Below are the code and all the weights of a small trained network. Each question names an input and a class and asks about switching units off, where a switched-off unit gives its printed mean instead of its output.

import numpy as np


def w(rows, s, z=0):
    codes = np.array(rows[::2]) - 128.0
    scale = np.full(codes.shape[1], s)
    scale[-1] = z or s
    return codes * scale


def f(y):
    return y / 2 * (1 + np.tanh(0.7978845608 * (y + 0.044715 * y**3)))


def log_softmax(a):
    a = a - a.max(-1, keepdims=True)
    return a - np.log(np.exp(a).sum(-1, keepdims=True))


def net(x, mask):
    res = np.array(x, float).reshape(1, 7) / 4 @ E
    y = f(res @ A[0][:, :-1].T + A[0][:, -1])
    res = res + np.where(mask, y, B[0][:, -1]) @ B[0][:, :-1]
    return log_softmax(res[-1] @ U[:, :-1].T + U[:, -1])


A, B = {}, {}
E = w([
[183,165,138,161,123,86,153,178,176,212,142],'x0',
[155,148,179,113,131,123,131,63,120,136,205],'x1',
[93,151,140,132,128,246,107,120,184,168,124],'x2',
[173,73,86,42,135,148,129,143,133,154,167],'x3',
[126,128,127,128,128,126,125,126,124,134,129],'x4',
[158,103,155,138,224,117,87,130,153,112,103],'x5',
[107,163,89,128,120,94,59,144,182,84,193],'x6',
],0.013)
A[0] = w([
[78,139,141,141,162,190,115,121,187,169,125,64],'neuron 1',
[90,145,161,173,153,108,148,110,156,112,103,80],'neuron 2',
[159,102,131,124,172,16,129,149,92,81,93,75],'neuron 3',
[132,113,60,148,149,122,102,181,138,119,43,80],'neuron 4',
[160,107,182,126,252,128,52,146,175,106,90,78],'neuron 5',
[79,176,99,101,75,96,102,147,178,98,185,84],'neuron 6',
[92,136,84,153,154,119,75,140,161,120,174,40],'neuron 7',
[94,124,76,120,38,127,157,148,147,129,92,83],'neuron 8',
[188,61,62,13,159,161,125,184,135,131,180,56],'neuron 9',
[78,162,159,157,120,199,115,140,145,157,130,64],'neuron 10',
[175,172,154,129,135,87,145,190,200,172,122,33],'neuron 11',
[94,202,108,95,13,181,174,109,114,153,161,18],'neuron 12',
[131,131,93,136,150,106,61,148,183,86,167,114],'neuron 13',
[134,122,102,127,76,50,170,149,74,98,153,33],'neuron 14',
[123,138,107,114,105,229,111,129,170,154,139,90],'neuron 15',
[83,177,174,199,148,107,129,120,126,86,99,68],'neuron 16',
[178,170,140,160,95,111,183,188,161,212,143,29],'neuron 17',
[156,173,198,91,111,99,130,81,83,139,191,93],'neuron 18',
[118,178,166,197,110,96,111,126,93,95,100,77],'neuron 19',
[87,158,96,117,87,113,108,139,141,117,175,59],'neuron 20',
[133,139,131,128,99,175,83,127,165,134,93,11],'neuron 21',
[109,160,155,181,130,137,111,124,119,108,115,89],'neuron 22',
[135,97,174,135,190,165,100,118,195,134,111,52],'neuron 23',
[158,169,209,123,131,121,135,33,149,118,200,56],'neuron 24',
[87,123,71,141,105,119,140,231,132,110,62,101],'neuron 25',
[65,90,121,74,126,179,108,70,74,13,106,4],'neuron 26',
[128,56,195,141,134,172,238,113,69,195,72,64],'neuron 27',
[86,180,174,146,80,112,126,134,138,108,105,66],'neuron 28',
[112,153,133,112,125,173,115,124,174,149,104,117],'neuron 29',
],0.011,0.0045)
B[0] = w([
[138,141,163,62,97,48,133,120,175,59,146,195],'neuron 1',
[154,129,95,89,108,123,131,121,101,183,132,170],'neuron 2',
[143,161,141,99,56,44,136,136,189,9,155,234],'neuron 3',
[120,96,134,126,196,212,119,60,194,132,188,205],'neuron 4',
[166,33,61,249,81,107,155,130,77,120,97,231],'neuron 5',
[164,178,189,114,163,184,167,123,71,95,61,187],'neuron 6',
[146,158,189,123,168,155,188,108,76,114,103,171],'neuron 7',
[164,57,74,208,150,137,98,91,117,126,108,176],'neuron 8',
[170,165,60,43,69,134,114,103,109,254,148,241],'neuron 9',
[118,128,125,75,88,40,142,122,166,71,149,190],'neuron 10',
[38,139,199,166,166,106,66,198,66,161,161,204],'neuron 11',
[164,20,50,230,103,100,146,119,72,109,107,194],'neuron 12',
[161,185,176,125,171,195,171,98,36,108,43,197],'neuron 13',
[124,128,137,116,39,49,169,134,190,35,147,193],'neuron 14',
[142,149,156,90,82,30,160,144,191,79,138,196],'neuron 15',
[156,133,60,44,110,135,140,143,102,218,150,197],'neuron 16',
[51,151,166,157,157,123,58,212,78,142,156,213],'neuron 17',
[112,78,113,161,179,185,131,68,198,122,150,189],'neuron 18',
[163,136,97,50,78,123,128,119,136,218,131,185],'neuron 19',
[151,138,146,142,130,161,162,144,88,130,84,160],'neuron 20',
[117,154,139,128,98,114,151,114,167,101,141,156],'neuron 21',
[140,140,83,86,86,139,134,156,132,175,119,167],'neuron 22',
[128,92,74,174,80,98,136,134,114,92,107,183],'neuron 23',
[98,95,97,144,206,210,109,87,244,129,144,194],'neuron 24',
[95,72,129,140,207,218,130,59,250,134,162,213],'neuron 25',
[37,172,217,188,170,99,8,244,74,180,196,236],'neuron 26',
[171,209,185,99,179,193,175,119,75,72,59,250],'neuron 27',
[165,119,116,96,108,126,115,112,101,205,122,165],'neuron 28',
[123,148,153,98,78,91,126,122,167,74,154,175],'neuron 29',
],0.0087,0.015)
U = w([
[128,154,156,84,77,49,142,147,181,50,152,119],'0',
[48,154,192,164,156,109,58,218,81,172,170,90],'1',
[166,182,194,109,170,179,180,123,71,102,27,97],'2',
[164,144,74,42,87,128,125,134,115,249,144,107],'3',
[102,93,127,146,198,194,125,85,228,134,166,106],'4',
[152,63,81,229,101,94,142,137,78,113,98,254],'5',
],0.011,0.0083)

Each question gives the input, the list of numbers given to net, and the class t.
The units are the neurons (one row each of A and B). Each row of codes is followed by its name. A weight is (code - 128) times the scale printed after its matrix; where a second scale follows, it is the last column's (A, B and U).
mask holds one flag per neuron, in row order. A switched-off neuron (its flag False) gives its mean, the last column of its row in B, instead of its output. The means were averaged over made-up inputs and are rounded, as every weight is.
A unit's drop is (log p(t) with every unit on - log p(t) with that unit switched off) / (log p(t) with every unit on - log p(t) with every unit switched off).
The circuit of an input: a set's keep is (log p(t) with only the set's units on - log p(t) with every unit switched off) / (log p(t) with every unit on - log p(t) with every unit switched off). Starting from the 12 units with the biggest drops (on a tie, the unit counted first), units are removed one at a time, each time the one whose removal leaves the highest keep (on an exact tie, the one counted first), for as long as the keep stays at least 0.8.
units of the circuit, in order: the units of the circuit, biggest drop first
unit that matters most: the unit with the biggest drop
top k neurons: the k neurons with the biggest drops, biggest first
drop when u is switched off: that unit's drop, to one decimal
input [8,3,-7,-8,-1,-7,5], class 1: unit that matters most : neuron 17
input [-8,-7,8,0,-1,-5,6], class 0: top 2 neurons : neuron 15; neuron 10
input [0,5,-5,-6,-7,6,2], class 3: units of the circuit, in order : neuron 16; neuron 19
input [6,-2,4,1,-1,7,5], class 5: top 2 neurons : neuron 5; neuron 26
input [6,6,-1,3,-4,-8,-7], class 5: top 4 neurons : neuron 12; neuron 26; neuron 13; neuron 6
input [1,5,5,-7,6,-3,7], class 2: top 4 neurons : neuron 6; neuron 9; neuron 7; neuron 13
input [-3,-6,-4,-5,3,-6,-6], class 2: top 4 neurons : neuron 27; neuron 5; neuron 24; neuron 18
input [2,8,4,-7,5,3,6], class 4: top 2 neurons : neuron 24; neuron 9
input [-3,-7,-3,-5,2,-4,2], class 4: top 2 neurons : neuron 25; neuron 9
input [-7,-7,-1,-2,2,-1,3], class 1: top 2 neurons : neuron 26; neuron 24
input [6,-1,7,4,-8,-3,-5], class 0: top 2 neurons : neuron 15; neuron 26
input [-7,-3,7,-5,0,6,-6], class 0: units of the circuit, in order : neuron 1; neuron 10
input [7,-8,-4,3,-5,-2,4], class 4: top 3 neurons : neuron 25; neuron 26; neuron 4
input [-2,-1,-8,-2,-4,6,-8], class 0: top 2 neurons : neuron 3; neuron 13
input [-4,4,2,7,-3,6,7], class 2: top 3 neurons : neuron 13; neuron 7; neuron 6
input [2,0,3,-3,3,0,-1], class 0: top 4 neurons : neuron 9; neuron 26; neuron 10; neuron 1
input [6,7,0,-6,4,3,-2], class 4: units of the circuit, in order : neuron 24
input [6,0,4,6,-5,4,-8], class 2: top 2 neurons : neuron 27; neuron 26
input [-8,1,5,-6,3,-2,-8], class 1: top 2 neurons : neuron 26; neuron 13
input [3,-6,6,-5,5,7,3], class 5: units of the circuit, in order : neuron 5
input [8,4,1,6,6,-6,-6], class 1: drop when neuron 17 is switched off : 0.8
input [2,3,-7,-8,1,3,4], class 3: drop when neuron 16 is switched off : 0.8
input [-4,2,-1,3,-5,4,6], class 2: drop when neuron 13 is switched off : 0.4
input [7,7,6,1,-8,0,-4], class 1: drop when neuron 11 is switched off : 1.6
